Below are the code and all the weights of a small trained network. Each question names an input and a class and asks about switching units off, where a switched-off unit gives its printed mean instead of its output.

import numpy as np


def w(rows, s, z=0):
    codes = np.array(rows[::2]) - 128.0
    scale = np.full(codes.shape[1], s)
    scale[-1] = z or s
    return codes * scale


def f(y):
    return y / 2 * (1 + np.tanh(0.7978845608 * (y + 0.044715 * y**3)))


def log_softmax(a):
    a = a - a.max(-1, keepdims=True)
    return a - np.log(np.exp(a).sum(-1, keepdims=True))


def net(x, mask):
    res = np.array(x, float).reshape(1, 5) / 4 @ E
    y = f(res @ A[0][:, :-1].T + A[0][:, -1])
    res = res + np.where(mask, y, B[0][:, -1]) @ B[0][:, :-1]
    return log_softmax(res[-1] @ U[:, :-1].T + U[:, -1])


A, B = {}, {}
E = w([
[42,95,110,167],'x0',
[135,104,27,96],'x1',
[129,172,100,138],'x2',
[124,84,161,62],'x3',
[200,6,109,139],'x4',
],0.011)
A[0] = w([
[106,181,89,226,254],'n0',
[52,63,113,82,93],'n1',
[173,83,45,63,191],'n2',
[117,73,178,183,55],'n3',
[9,99,174,157,246],'n4',
[176,77,104,116,119],'n5',
[201,57,97,132,140],'n6',
[69,151,93,242,110],'n7',
[25,246,142,114,158],'n8',
[177,117,150,56,212],'n9',
[86,61,192,189,119],'n10',
[161,51,122,168,111],'n11',
[175,86,113,133,72],'n12',
[134,83,168,178,40],'n13',
[87,88,151,48,166],'n14',
[175,147,194,196,111],'n15',
[78,188,133,116,156],'n16',
[86,95,54,180,206],'n17',
[97,62,194,198,99],'n18',
[211,137,96,106,130],'n19',
],0.013,0.0042)
B[0] = w([
[99,122,78,42,198],'n0',
[117,141,77,114,180],'n1',
[105,165,105,111,223],'n2',
[155,122,183,130,161],'n3',
[141,162,103,76,211],'n4',
[79,156,159,131,190],'n5',
[107,130,174,101,222],'n6',
[136,118,37,91,182],'n7',
[113,202,200,96,253],'n8',
[93,152,81,108,192],'n9',
[122,156,165,135,182],'n10',
[141,132,140,120,198],'n11',
[100,130,154,142,171],'n12',
[122,118,161,160,152],'n13',
[87,104,102,67,182],'n14',
[167,52,48,185,172],'n15',
[129,156,153,128,189],'n16',
[99,57,8,78,185],'n17',
[139,156,177,154,180],'n18',
[94,166,127,94,176],'n19',
],0.012,0.014)
U = w([
[135,127,60,105,247],'0',
[125,224,199,97,153],'1',
[182,104,165,254,6],'2',
],0.013,0.0022)

Each question gives the input, the list of numbers given to net, and the class t.
The units are the neurons (one row each of A and B). Each row of codes is followed by its name. A weight is (code - 128) times the scale printed after its matrix; where a second scale follows, it is the last column's (A, B and U).
mask holds one flag per neuron, in row order. A switched-off neuron (its flag False) gives its mean, the last column of its row in B, instead of its output. The means were averaged over made-up inputs and are rounded, as every weight is.
A unit's drop is (log p(t) with every unit on - log p(t) with that unit switched off) / (log p(t) with every unit on - log p(t) with every unit switched off).
unit that matters most: the unit with the biggest drop
top k neurons: the k neurons with the biggest drops, biggest first
drop when u is switched off: that unit's drop, to one decimal
input [5,5,0,3,-5], class 0: unit that matters most	n17
input [-7,-7,-2,1,6], class 2: top 2 neurons	n15, n8
input [-5,8,8,0,7], class 1: top 2 neurons	n6, n5
input [-4,-6,-8,-2,7], class 2: top 2 neurons	n15, n8
input [-5,8,-5,0,5], class 1: top 2 neurons	n6, n5
input [-4,-7,7,-5,-1], class 0: top 2 neurons	n15, n0
input [7,-7,-3,-7,3], class 0: drop when n12 is switched off	0.0
input [1,0,4,6,2], class 0: drop when n18 is switched off	0.2
input [-2,2,-3,-2,-1], class 0: drop when n10 is switched off	0.2
input [2,-8,-2,-1,8], class 2: drop when n18 is switched off	0.0
